[[141 135 116 135]
 [129 131 126 123]
 [134 116 113 156]] yields 113

[[140 128 151 136]
 [125 138 130 136]
 [127 123 155 127]] yields 155

[[121 114 132 123]
 [121 133 152 127]
 [147 140  99 144]] yields 99

[[130 154 106 110]
 [113 141 123 140]
 [134 125 117 127]] yields 117

[[125 117 127 103]
 [128 120 122 136]
 [132 134 130 122]] yields 130

[[125 102 101 114]
 [127 128 127 130]
 [125 128 131 112]] yields 131

[[110 125 134 152]
 [144 120 129 117]
 [123 135 122 125]] yields 122
---
[[124 117 131 101 114 123]
 [135 126 114 116 116 141]] => 123, 135

[112 115 153 129] => 129, 112

[[128 127 127 140 157]
 [113 127 123 116 113]] => 157, 113

[[142 120 126 147 138]
 [151 139 128 145 115]
 [156 135 115 130 113]] => 138, 156

[142 113 141 110 144 150 103] => 103, 142

[113 135 157  99 114] => 114, 113

[[116 143 138 153 126]
 [130 122 123 133 129]
 [134 128 125 141 115]] => 126, 134

[146 153 142 127 133 157 123] => 123, 146
---
Input:
[[134 129 134 128]
 [125 129 129 127]
 [133  99 121 125]]
Output: 129

Input:
[[136 116 127 132 132 126 119]
 [121 124 153 116 114 132 103]]
Output: 153

Input:
[[105 140 147 134 118]
 [141 116 106 117 140]]
Output: 106

Input:
[[137 123 105 134 139]
 [112 123 107 114 117]]
Output: 107

Input:
[[108 114 144 129 126]
 [114 111 125 142 123]
 [125 138 153 134 140]]
Output: 125

Input:
[[137 107 127 145 118 119 113]
 [109 148 146 135 153 129 112]
 [109 142 148 142 152 129 112]]
Output: 146

Input:
[[108 141 101 134 138 111]
 [121 126 128 125 129 141]]
Output: 128

Input:
[[128 129 104 129]
 [128 126 128 130]]
Output: 128
---
[[123 129 129 123 106 134]
 [120 139 124 131 139 117]
 [123 140 119 114 123 139]] out 139

[[119 114 132 126]
 [111 117 123 105]] out 123

[[133 125 124 143]
 [ 99 112 135 121]] out 135

[[125 126 128 125]
 [118 138 148 157]
 [122 123 134 122]] out 148

[[120 117 108 112 120]
 [152 144 132 119 136]] out 119

[[124 135 150 148 135]
 [125 121 139 110 131]] out 110

[[132 114 151 137]
 [127 138 153 137]] out 153

[[121 124 139 136]
 [114 112 156 148]] out 156

[[132 114 139 130]
 [104 119 116 130]
 [136 143 137 120]] out 116

[[130 148 128 135]
 [128 138 129 104]
 [101 127 128 124]] out 129
---
[117 136 149 125] -> 149
[140 107 107 117 143] -> 117
[118 122 141 129 151 119] -> 151
[151 116 141 107 123] -> 107
[121 103 152 114 135] -> 114
[129 143 123 128 118 104 127] -> 104
[129 149 137 152 128] -> 152
---
[[131 120 130 139 131 132 146 142 116 121 134 121 122 141 122 135]
 [130 124 119 131 138 124 131 117 128 133 129 128 135 135 116 132]
 [126 118 124 134 128 125 149 141 112 123 130 119 126 143 126 130]
 [129 122 129 139 135 132 144 137 117 123 133 122 125 140 122 139]
 [124 127 124 136 153 135 124 111 126 132 125 126 137 133 123 151]
 [141 125 121 136 133 126 131 122 136 130 128 137 134 139 112 121]
 [125 127 117 123 131 116 134 113 125 133 141 113 131 123 109 139]
 [132 124 119 135 142 129 128 115 131 132 125 132 137 138 118 133]
 [118 125 115 118 133 114 134 111 120 132 139 109 134 122 113 141]
 [125 125 123 139 144 133 130 119 123 135 127 122 131 137 123 145]
 [144 123 123 137 127 125 138 131 133 126 130 137 130 141 111 117]
 [114 117 111 127 140 120 136 117 113 138 113 120 140 145 138 130]] -> 120

[[127 118 123 130 122 122 129 135 127 124 128 127 133]
 [126 156 134 124 142 143 122 114 132 139 132 132 122]
 [148 119 143 126 126 125 142 124 111 126 126 123 110]
 [135 118 132 128 123 122 135 130 120 124 126 125 123]
 [136 123 133 128 126 120 133 128 122 126 127 126 122]
 [122 129 122 130 128 128 123 130 133 128 129 129 135]
 [142 114 136 127 121 121 140 130 115 122 124 123 119]
 [117 124 115 129 124 123 121 136 136 121 128 133 142]
 [108 144 114 130 134 136 112 128 146 134 132 135 144]] -> 118

[[127 139 129 131 128 114 124 131 124 118 132 131 137 134 133 130]
 [127 138 129 131 128 114 124 131 124 104 132 131 136 134 137 130]
 [125 138 129 131 128 114 124 131 124 103 132 131 134 134 136 130]
 [127 126 129 131 128 126 124 130 126 118 132 131 125 131 133 130]
 [127 119 129 131 128 136 124 131 124 124 132 131 125 130 133 130]
 [127 138 129 131 128 114 124 131 124 118 132 131 137 134 133 130]
 [127 138 129 131 128 114 124 131 124 133 132 129 137 134 129 130]
 [127 142 129 131 128 114 124 131 124 118 132 131 137 134 133 130]
 [127 138 129 131 128 114 124 131 124 133 131 128 137 134 129 130]
 [127 142 129 131 128 113 124 131 124 112 132 131 137 134 133 130]] -> 139

[[132 116 125 132 111 127 151 130]
 [136 136 113 138 116 135 129 129]
 [145 129 124 118 153 130 130 127]
 [117 131 126 128 135 136 137 122]
 [120 111 113 141 122 130 114 125]
 [120 117 119 108 129 130 126 131]
 [132 123 134 120 155 127 127 120]] -> 116

[[150 150 150 150 128 150 128 150 149 128 128]
 [150 129 128 150 150 128 128 149 128 128 128]
 [149 128 128 150 150 149 128 128 128 128 149]
 [149 149 128 128 128 128 150 128 128 128 150]
 [149 150 149 150 128 150 128 149 128 128 128]
 [128 128 128 128 150 150 128 128 128 128 128]
 [150 128 129 150 150 128 128 128 150 128 128]
 [150 150 128 128 128 150 128 128 128 128 149]
 [149 128 128 149 128 128 128 149 150 128 128]
 [128 129 128 128 128 128 149 128 149 128 150]] -> 150
